Here is a tiny trained network, its code and every weight. The questions are about switching its units off for an input and a target symbol, where a switched-off unit gives its printed mean instead of its output.

import numpy as np


def w(rows, s, z=0):
    codes = np.array(rows[::2]) - 128.0
    scale = np.full(codes.shape[1], s)
    scale[-1] = z or s
    return codes * scale


def f(y):
    return np.maximum(y, 0)


def softmax(a):
    e = np.exp(a - a.max(-1, keepdims=True))
    return e / e.sum(-1, keepdims=True)


def log_softmax(a):
    a = a - a.max(-1, keepdims=True)
    return a - np.log(np.exp(a).sum(-1, keepdims=True))


def net(x, mask):
    ids = ['αβγδεζηλμξπστφψω'.index(c) for c in x.split()]
    T = len(ids)
    res = E[ids] + P[:T]
    u = 0
    for l in range(2):
        q, k, v = (res @ M[l].T for M in (Q, K, V))
        z = softmax(np.where(np.tri(T) > 0, q @ k.T / 4**0.5, -1e9)) @ v
        res = res + np.where(mask[u], z, O[l][:, -1]) @ O[l][:, :-1]
        u += 1
        y = f(res @ A[l][:, :-1].T + A[l][:, -1])
        res = res + np.where(mask[u : u + 4], y, B[l][:, -1]) @ B[l][:, :-1]
        u += 4
    return log_softmax(res[-1] @ U[:, :-1].T + U[:, -1])


Q, K, V, O, A, B = {}, {}, {}, {}, {}, {}
E = w([
[78,81,80,167],'α',
[168,78,113,159],'β',
[206,145,83,148],'γ',
[104,168,163,163],'δ',
[102,140,129,157],'ε',
[249,179,124,64],'ζ',
[102,105,66,146],'η',
[89,113,88,130],'λ',
[130,169,131,142],'μ',
[173,127,65,131],'ξ',
[96,222,145,192],'π',
[208,84,14,112],'σ',
[161,148,132,159],'τ',
[86,169,118,123],'φ',
[176,169,151,147],'ψ',
[81,118,160,197],'ω',
],0.02)
P = w([
[68,171,14,141],'0',
[169,79,163,138],'1',
[81,32,199,31],'2',
[74,208,13,177],'3',
[75,91,236,105],'4',
[29,10,249,11],'5',
[86,210,6,146],'6',
[155,81,218,141],'7',
[65,21,254,29],'8',
[124,233,9,118],'9',
[172,79,222,161],'10',
[172,29,226,74],'11',
[119,231,41,140],'12',
[202,84,214,171],'13',
],0.0077)
Q[0] = w([
[163,17,196,155],'L0H1',
[156,35,254,26],'L0H1',
[138,59,76,32],'L0H1',
[65,253,55,150],'L0H1',
],0.0088)
K[0] = w([
[193,135,185,121],'L0H1',
[254,203,110,63],'L0H1',
[144,140,21,29],'L0H1',
[2,174,168,171],'L0H1',
],0.0088)
V[0] = w([
[120,164,240,210],'L0H1',
[64,141,10,35],'L0H1',
[154,125,115,111],'L0H1',
[2,145,130,141],'L0H1',
],0.0089)
O[0] = w([
[199,163,253,116,82],'L0H1',
[232,132,204,98,125],'L0H1',
[239,187,211,56,162],'L0H1',
[166,232,22,166,1],'L0H1',
],0.0038,0.0091)
A[0] = w([
[139,114,95,41,47],'L0N1',
[145,87,254,133,180],'L0N2',
[77,55,115,209,7],'L0N3',
[172,55,151,7,220],'L0N4',
],0.0092,0.0018)
B[0] = w([
[182,201,172,135,169],'L0N1',
[200,151,254,120,224],'L0N2',
[56,102,178,119,155],'L0N3',
[177,102,82,70,255],'L0N4',
],0.0089,0.013)
Q[1] = w([
[182,153,2,130],'L1H1',
[142,116,35,106],'L1H1',
[138,244,212,67],'L1H1',
[81,142,7,203],'L1H1',
],0.0069)
K[1] = w([
[118,111,55,141],'L1H1',
[86,173,138,33],'L1H1',
[94,254,112,70],'L1H1',
[90,198,115,92],'L1H1',
],0.0086)
V[1] = w([
[104,141,122,144],'L1H1',
[121,181,136,41],'L1H1',
[127,253,114,54],'L1H1',
[152,59,135,110],'L1H1',
],0.011)
O[1] = w([
[170,237,158,163,34],'L1H1',
[145,75,126,220,245],'L1H1',
[137,23,122,254,197],'L1H1',
[110,176,47,121,235],'L1H1',
],0.0095,0.011)
A[1] = w([
[163,174,114,171,100],'L1N1',
[150,93,127,152,2],'L1N2',
[142,144,8,142,119],'L1N3',
[136,117,114,114,171],'L1N4',
],0.013,0.0048)
B[1] = w([
[60,156,136,6,176],'L1N1',
[22,157,124,127,253],'L1N2',
[166,190,150,175,209],'L1N3',
[81,41,76,121,187],'L1N4',
],0.011,0.012)
U = w([
[17,92,90,87,74],'α',
[131,100,104,42,177],'β',
[155,105,70,150,170],'γ',
[137,107,200,166,68],'δ',
[97,115,143,143,142],'ε',
[159,2,122,134,68],'ζ',
[37,163,4,128,155],'η',
[42,101,25,112,118],'λ',
[129,129,137,186,232],'μ',
[129,128,59,130,115],'ξ',
[77,141,168,159,179],'π',
[163,103,12,119,7],'σ',
[172,137,154,163,254],'τ',
[55,126,9,219,63],'φ',
[242,137,216,222,129],'ψ',
[80,128,209,94,79],'ω',
],0.009,0.0044)

Each question gives the input, a string of symbols that net reads in full, and the target symbol t.
The units are the heads (4 rows each of Q, K, V and O) and the neurons (one row each of A and B). Each row of codes is followed by its name. A weight is (code - 128) times the scale printed after its matrix; where a second scale follows, it is the last column's (O, A, B and U).
mask holds one flag per unit, layer by layer, with each layer's heads first. A switched-off unit (its flag False) gives its mean, the last column of its rows in O or B, instead of its output. The means were averaged over made-up inputs and are rounded, as every weight is.
A unit's drop is (log p(t) with every unit on - log p(t) with that unit switched off) / (log p(t) with every unit on - log p(t) with every unit switched off).
The circuit of an input: a set's keep is (log p(t) with only the set's units on - log p(t) with every unit switched off) / (log p(t) with every unit on - log p(t) with every unit switched off). Starting from all 10 units, units are removed one at a time, each time the one whose removal leaves the highest keep (on an exact tie, the one counted first), for as long as the keep stays at least 0.8.
circuit, biggest first: the units of the circuit, biggest drop first
k most important neurons: the k neurons with the biggest drops, biggest first
top k neurons in layer l: the k neurons of layer l with the biggest drops, biggest first
input σ β ζ ζ η, target η: circuit, biggest first => L1H1; L0N2
input β β μ, target β: 3 most important neurons => L1N2; L0N1; L1N3
input ψ β ζ β μ β ψ δ σ β τ ω ζ ω, target ω: circuit, biggest first => L1H1; L0N2
input δ ζ β ω λ ζ δ ζ ζ β β ε, target β: circuit, biggest first => L1H1; L0H1; L1N2
input ω β ζ β α α ω β π β η γ, target β: circuit, biggest first => L1H1
input β σ ω β, target η: circuit, biggest first => L1H1; L0N2
input ζ ε μ ω β λ ζ λ ζ ω ζ β β α, target α: 3 most important neurons => L0N3; L0N4; L1N3
input τ ψ λ ψ ξ β ζ ζ λ σ, target φ: 3 most important neurons => L1N3; L0N2; L1N4
input ζ ζ ψ φ λ ζ β γ λ ζ τ ζ ω, target φ: 2 most important neurons => L0N2; L0N1
input τ ζ λ ζ ψ β φ ε λ, target β: circuit, biggest first => L1H1; L1N2; L0H1
input ζ β ζ ζ β, target β: circuit, biggest first => L1H1; L1N2
input π π γ ζ β β π ψ, target ψ: 2 most important neurons => L1N2; L0N4
input ζ ζ ζ μ, target φ: 3 most important neurons => L0N1; L0N2; L1N2
input ζ ψ ζ ζ ζ β ζ τ δ σ ψ, target ψ: 4 most important neurons => L0N2; L1N2; L0N4; L1N1
input ζ ζ ε, target ζ: top 2 neurons in layer 1 => L1N1; L1N3
input ζ φ ψ λ ζ β ζ λ ζ μ, target φ: 2 most important neurons => L0N1; L1N2
input ψ ζ δ σ δ β β μ ζ δ η ω λ η, target η: top 3 neurons in layer 0 => L0N2; L0N1; L0N3
input ζ ζ ζ ψ, target φ: 2 most important neurons => L0N1; L0N2
input ζ β β α δ γ α π δ ζ ζ, target ζ: top 2 neurons in layer 0 => L0N4; L0N1
input τ γ ζ ζ ε δ ζ μ ζ γ, target φ: top 2 neurons in layer 1 => L1N2; L1N3
